Below are the code and all the weights of a small trained network. Each question names an input and a target symbol and asks about switching units off, where a switched-off unit gives its printed mean instead of its output.

import numpy as np


def w(rows, s, z=0):
    codes = np.array(rows[::2]) - 128.0
    scale = np.full(codes.shape[1], s)
    scale[-1] = z or s
    return codes * scale


def f(y):
    return y / 2 * (1 + np.tanh(0.7978845608 * (y + 0.044715 * y**3)))


def softmax(a):
    e = np.exp(a - a.max(-1, keepdims=True))
    return e / e.sum(-1, keepdims=True)


def log_softmax(a):
    a = a - a.max(-1, keepdims=True)
    return a - np.log(np.exp(a).sum(-1, keepdims=True))


def net(x, mask):
    ids = ['ΓΔΘΛΠΣαμξτ'.index(c) for c in x.split()]
    T = len(ids)
    res = E[ids] + P[:T]
    r = res
    for j in range(2):
        rows = slice(3 * j, 3 * j + 3)
        q, k, v = (r @ M[0][rows].T for M in (Q, K, V))
        z = softmax(np.where(np.tri(T) > 0, q @ k.T / 3**0.5, -1e9)) @ v
        o = O[0][rows]
        res = res + np.where(mask[j], z, o[:, -1]) @ o[:, :-1]
    y = f(res @ A[0][:, :-1].T + A[0][:, -1])
    res = res + np.where(mask[2:18], y, B[0][:, -1]) @ B[0][:, :-1]
    return log_softmax(res[-1] @ U[:, :-1].T + U[:, -1])


Q, K, V, O, A, B = {}, {}, {}, {}, {}, {}
E = w([
[170,131,127,67],'Γ',
[80,60,111,48],'Δ',
[159,124,1,166],'Θ',
[87,180,178,210],'Λ',
[178,183,84,150],'Π',
[106,122,135,129],'Σ',
[138,104,155,202],'α',
[162,84,158,92],'μ',
[188,122,125,178],'ξ',
[158,72,124,107],'τ',
],0.026)
P = w([
[81,254,104,46],'0',
[163,88,129,126],'1',
[170,93,137,122],'2',
[171,93,147,117],'3',
[172,105,142,144],'4',
[169,103,130,146],'5',
[173,106,147,147],'6',
[174,105,139,142],'7',
[173,104,154,141],'8',
[174,105,141,143],'9',
[172,106,145,143],'10',
],0.014)
Q[0] = w([
[110,91,114,216],'H1',
[178,79,113,53],'H1',
[206,100,151,2],'H1',
[201,168,132,138],'H2',
[86,207,94,178],'H2',
[57,142,154,97],'H2',
],0.012)
K[0] = w([
[138,83,192,145],'H1',
[86,192,156,69],'H1',
[120,182,96,94],'H1',
[246,146,144,148],'H2',
[172,57,175,169],'H2',
[102,102,117,67],'H2',
],0.012)
V[0] = w([
[172,221,65,189],'H1',
[18,115,172,160],'H1',
[52,84,1,50],'H1',
[170,27,155,153],'H2',
[194,232,74,107],'H2',
[131,150,133,178],'H2',
],0.0083)
O[0] = w([
[53,89,163,100,114],'H1',
[187,173,85,63,126],'H1',
[159,195,1,155,254],'H1',
[129,95,193,144,47],'H2',
[45,57,116,154,192],'H2',
[133,139,98,39,88],'H2',
],0.0096,0.0078)
A[0] = w([
[198,199,92,128,120],'N1',
[149,109,58,167,86],'N2',
[189,128,107,100,57],'N3',
[183,170,108,108,37],'N4',
[135,87,225,164,146],'N5',
[102,200,111,173,200],'N6',
[143,148,187,193,165],'N7',
[237,61,156,199,100],'N8',
[105,217,114,172,201],'N9',
[109,142,129,172,144],'N10',
[92,229,205,139,1],'N11',
[97,193,181,143,38],'N12',
[171,186,155,121,97],'N13',
[61,202,83,93,126],'N14',
[132,148,94,22,98],'N15',
[200,2,79,108,110],'N16',
],0.01,0.0069)
B[0] = w([
[155,121,217,167,246],'N1',
[113,106,133,158,235],'N2',
[3,116,125,222,168],'N3',
[94,127,138,179,178],'N4',
[206,182,91,98,184],'N5',
[128,120,254,40,200],'N6',
[14,103,103,158,161],'N7',
[115,141,59,132,182],'N8',
[141,96,181,83,206],'N9',
[124,131,168,53,139],'N10',
[14,167,85,161,138],'N11',
[88,152,116,167,133],'N12',
[35,92,96,130,137],'N13',
[236,79,126,201,201],'N14',
[35,186,89,186,187],'N15',
[89,229,178,106,232],'N16',
],0.0067,0.014)
U = w([
[82,70,115,114,124],'Γ',
[105,149,78,200,82],'Δ',
[74,35,66,154,21],'Θ',
[32,226,178,71,98],'Λ',
[63,1,189,125,103],'Π',
[101,191,18,72,198],'Σ',
[153,162,152,50,253],'α',
[107,137,139,79,141],'μ',
[150,38,246,105,215],'ξ',
[108,123,104,90,147],'τ',
],0.0066,0.0056)

Each question gives the input, a string of symbols that net reads in full, and the target symbol t.
The units are the heads (3 rows each of Q, K, V and O) and the neurons (one row each of A and B). Each row of codes is followed by its name. A weight is (code - 128) times the scale printed after its matrix; where a second scale follows, it is the last column's (O, A, B and U).
mask holds one flag per unit, heads first, then neurons. A switched-off unit (its flag False) gives its mean, the last column of its rows in O or B, instead of its output. The means were averaged over made-up inputs and are rounded, as every weight is.
A unit's drop is (log p(t) with every unit on - log p(t) with that unit switched off) / (log p(t) with every unit on - log p(t) with every unit switched off).
The circuit of an input: a set's keep is (log p(t) with only the set's units on - log p(t) with every unit switched off) / (log p(t) with every unit on - log p(t) with every unit switched off). Starting from the 12 units with the biggest drops (on a tie, the unit counted first), units are removed one at a time, each time the one whose removal leaves the highest keep (on an exact tie, the one counted first), for as long as the keep stays at least 0.8.
units of the circuit, in order: the units of the circuit, biggest drop first
top k neurons: the k neurons with the biggest drops, biggest first
which heads matter: for each layer, one digit per head in row order, 1 if its drop is at least 0.15 and else 0, layers parted by /
drop when u is switched off: that unit's drop, to one decimal
input Λ Δ Σ, target Σ: units of the circuit, in order -> [H2; N1]
input Λ Δ Δ Σ Δ Δ Δ Γ, target Λ: units of the circuit, in order -> [H1; N15; H2]
input Δ Δ Δ Σ Δ Δ Γ Δ Σ, target ξ: top 2 neurons -> [N1; N6]
input Σ Δ Σ Δ τ Λ, target Λ: which heads matter -> 01
input Λ Σ Δ Σ Σ Δ Θ Σ Δ Δ, target Λ: units of the circuit, in order -> [H1; N15; N16; H2]
input Λ α Δ μ, target Λ: units of the circuit, in order -> [H2; H1; N15; N16]
input Θ Π Π α Δ Δ Σ Σ Γ, target Θ: units of the circuit, in order -> [H1; H2]
input Π Σ Σ Δ Λ τ Δ τ Δ μ, target Π: units of the circuit, in order -> [H1]
input Σ Π Θ Δ Δ Δ Δ Δ Π, target ξ: units of the circuit, in order -> [N6; N15; N1]
input Δ Δ Δ Π Π Σ Θ Π Σ τ, target Δ: units of the circuit, in order -> [H1; N1]
input Π α Λ Σ Σ Λ, target Λ: top 4 neurons -> [N11; N14; N7; N5]
input Σ Δ Γ Θ τ Δ Δ Δ Δ, target Σ: top 2 neurons -> [N1; N6]
input Σ Σ μ Δ Π Θ Δ Π Γ, target Σ: top 3 neurons -> [N6; N1; N9]
input Δ Σ Λ ξ μ τ, target Δ: top neuron -> [N3]
input Σ Θ Δ Π Δ α Δ Π τ, target Σ: drop when N16 is switched off -> 0.1
input Θ Δ Δ Θ ξ Δ Δ Λ Δ μ Δ, target Θ: drop when H1 is switched off -> 0.7
input Δ Δ Δ μ, target Δ: drop when N3 is switched off -> 0.2
